Below are the code and all the weights of a small trained network. Each question names an input and a target symbol and asks about switching units off, where a switched-off unit gives its printed mean instead of its output.

import numpy as np


def w(rows, s, z=0):
    codes = np.array(rows[::2]) - 128.0
    scale = np.full(codes.shape[1], s)
    scale[-1] = z or s
    return codes * scale


def norm(h):
    return h / np.sqrt((h * h).mean(-1, keepdims=True) + 1e-5)


def f(y):
    return y / 2 * (1 + np.tanh(0.7978845608 * (y + 0.044715 * y**3)))


def softmax(a):
    e = np.exp(a - a.max(-1, keepdims=True))
    return e / e.sum(-1, keepdims=True)


def log_softmax(a):
    a = a - a.max(-1, keepdims=True)
    return a - np.log(np.exp(a).sum(-1, keepdims=True))


def net(x, mask):
    ids = ['γζηξσω'.index(c) for c in x.split()]
    T = len(ids)
    res = E[ids] + P[:T]
    u = 0
    for l in range(3):
        q, k, v = (norm(res) @ M[l].T for M in (Q, K, V))
        z = softmax(np.where(np.tri(T) > 0, q @ k.T / 3**0.5, -1e9)) @ v
        res = res + np.where(mask[u], z, O[l][:, -1]) @ O[l][:, :-1]
        u += 1
        y = f(norm(res) @ A[l][:, :-1].T + A[l][:, -1])
        res = res + np.where(mask[u : u + 4], y, B[l][:, -1]) @ B[l][:, :-1]
        u += 4
    return log_softmax(norm(res)[-1] @ U[:, :-1].T + U[:, -1])


Q, K, V, O, A, B = {}, {}, {}, {}, {}, {}
E = w([
[45,79,68,119],'γ',
[111,129,62,125],'ζ',
[38,90,52,117],'η',
[207,39,144,239],'ξ',
[202,135,122,50],'σ',
[133,87,246,88],'ω',
],0.013)
P = w([
[62,231,83,138],'0',
[181,45,117,109],'1',
[211,15,123,16],'2',
[195,18,104,3],'3',
[106,6,129,31],'4',
[91,121,169,66],'5',
],0.0069)
Q[0] = w([
[123,198,219,112],'0.h0',
[150,21,250,140],'0.h0',
[225,45,146,82],'0.h0',
],0.011)
K[0] = w([
[119,88,2,209],'0.h0',
[133,231,94,199],'0.h0',
[38,219,164,173],'0.h0',
],0.0095)
V[0] = w([
[73,66,242,169],'0.h0',
[49,165,143,1],'0.h0',
[77,49,63,183],'0.h0',
],0.0085)
O[0] = w([
[95,1,72,88,55],'0.h0',
[49,72,220,121,77],'0.h0',
[61,237,62,132,252],'0.h0',
],0.0096,0.0024)
A[0] = w([
[183,120,128,184,234],'0.n0',
[24,139,101,208,13],'0.n1',
[198,65,138,2,220],'0.n2',
[148,119,205,142,254],'0.n3',
],0.0095,0.0028)
B[0] = w([
[7,67,105,196,215],'0.n0',
[17,172,96,76,143],'0.n1',
[1,222,175,193,253],'0.n2',
[53,170,68,249,222],'0.n3',
],0.006,0.0048)
Q[1] = w([
[132,113,81,183],'1.h0',
[222,116,59,97],'1.h0',
[168,136,181,248],'1.h0',
],0.014)
K[1] = w([
[49,97,135,106],'1.h0',
[234,121,184,113],'1.h0',
[144,250,97,116],'1.h0',
],0.013)
V[1] = w([
[212,229,126,156],'1.h0',
[158,130,4,161],'1.h0',
[187,96,59,194],'1.h0',
],0.011)
O[1] = w([
[187,164,31,189,112],'1.h0',
[93,127,6,71,252],'1.h0',
[138,106,42,54,145],'1.h0',
],0.015,0.0033)
A[1] = w([
[83,68,64,133,201],'1.n0',
[129,10,102,199,2],'1.n1',
[194,82,114,198,169],'1.n2',
[72,98,165,73,211],'1.n3',
],0.014,0.0048)
B[1] = w([
[148,77,169,153,248],'1.n0',
[2,168,99,98,138],'1.n1',
[139,207,122,85,190],'1.n2',
[109,83,135,170,255],'1.n3',
],0.015,0.0054)
Q[2] = w([
[97,81,149,33],'2.h0',
[54,188,176,247],'2.h0',
[72,61,101,144],'2.h0',
],0.012)
K[2] = w([
[141,54,72,55],'2.h0',
[62,194,9,111],'2.h0',
[231,189,111,11],'2.h0',
],0.012)
V[2] = w([
[52,57,72,125],'2.h0',
[45,80,74,248],'2.h0',
[150,61,79,144],'2.h0',
],0.013)
O[2] = w([
[59,23,66,22,170],'2.h0',
[50,134,32,1,254],'2.h0',
[126,69,146,11,125],'2.h0',
],0.0089,0.0067)
A[2] = w([
[189,144,167,52,2],'2.n0',
[144,135,5,206,189],'2.n1',
[121,139,168,224,181],'2.n2',
[26,144,102,37,148],'2.n3',
],0.016,0.0062)
B[2] = w([
[164,49,178,57,118],'2.n0',
[50,1,239,35,247],'2.n1',
[111,160,176,7,212],'2.n2',
[132,69,6,241,249],'2.n3',
],0.0087,0.011)
U = w([
[97,148,83,169,2],'γ',
[86,232,109,50,84],'ζ',
[89,151,82,169,30],'η',
[187,106,101,5,215],'ξ',
[243,119,132,200,253],'σ',
[179,51,200,76,96],'ω',
],0.011,0.0054)

Each question gives the input, a string of symbols that net reads in full, and the target symbol t.
The units are the heads (3 rows each of Q, K, V and O) and the neurons (one row each of A and B). Each row of codes is followed by its name. A weight is (code - 128) times the scale printed after its matrix; where a second scale follows, it is the last column's (O, A, B and U).
mask holds one flag per unit, layer by layer, with each layer's heads first. A switched-off unit (its flag False) gives its mean, the last column of its rows in O or B, instead of its output. The means were averaged over made-up inputs and are rounded, as every weight is.
A unit's drop is (log p(t) with every unit on - log p(t) with that unit switched off) / (log p(t) with every unit on - log p(t) with every unit switched off).
The circuit of an input: a set's keep is (log p(t) with only the set's units on - log p(t) with every unit switched off) / (log p(t) with every unit on - log p(t) with every unit switched off). Starting from the 12 units with the biggest drops (on a tie, the unit counted first), units are removed one at a time, each time the one whose removal leaves the highest keep (on an exact tie, the one counted first), for as long as the keep stays at least 0.8.
circuit, biggest first: the units of the circuit, biggest drop first
k most important neurons: the k neurons with the biggest drops, biggest first
k most important neurons of layer l: the k neurons of layer l with the biggest drops, biggest first
drop when u is switched off: that unit's drop, to one decimal
input ζ γ ζ, target ζ: circuit, biggest first	(0.h0; 1.h0; 2.h0)
input ξ ω η, target ω: circuit, biggest first	(1.h0)
input η η ζ σ ξ ω, target η: circuit, biggest first	(2.n3; 2.n1)
input ω η ω γ γ, target ω: circuit, biggest first	(1.h0; 0.h0)
input η ω ζ σ, target η: circuit, biggest first	(0.n2; 2.n3)
input σ ξ ξ γ ξ ξ, target σ: circuit, biggest first	(1.h0; 0.h0)
input σ ξ ξ, target σ: circuit, biggest first	(0.h0; 2.h0)
input σ ζ ξ ξ γ ω, target σ: circuit, biggest first	(1.h0; 0.h0; 2.h0)
input σ σ γ, target σ: circuit, biggest first	(0.h0; 2.h0)
input ξ ξ σ γ, target ω: 2 most important neurons of layer 1	(1.n3; 1.n1)
input ξ ξ σ ζ, target σ: 2 most important neurons of layer 0	(0.n2; 0.n0)
input γ ζ ξ, target γ: drop when 1.h0 is switched off	0.3
input ξ σ ξ ω ζ, target ω: drop when 0.n3 is switched off	0.1
input ζ ξ ξ, target ζ: drop when 1.n2 is switched off	0.2
input ζ ζ ξ ξ σ, target ζ: most important neuron	(1.n2)
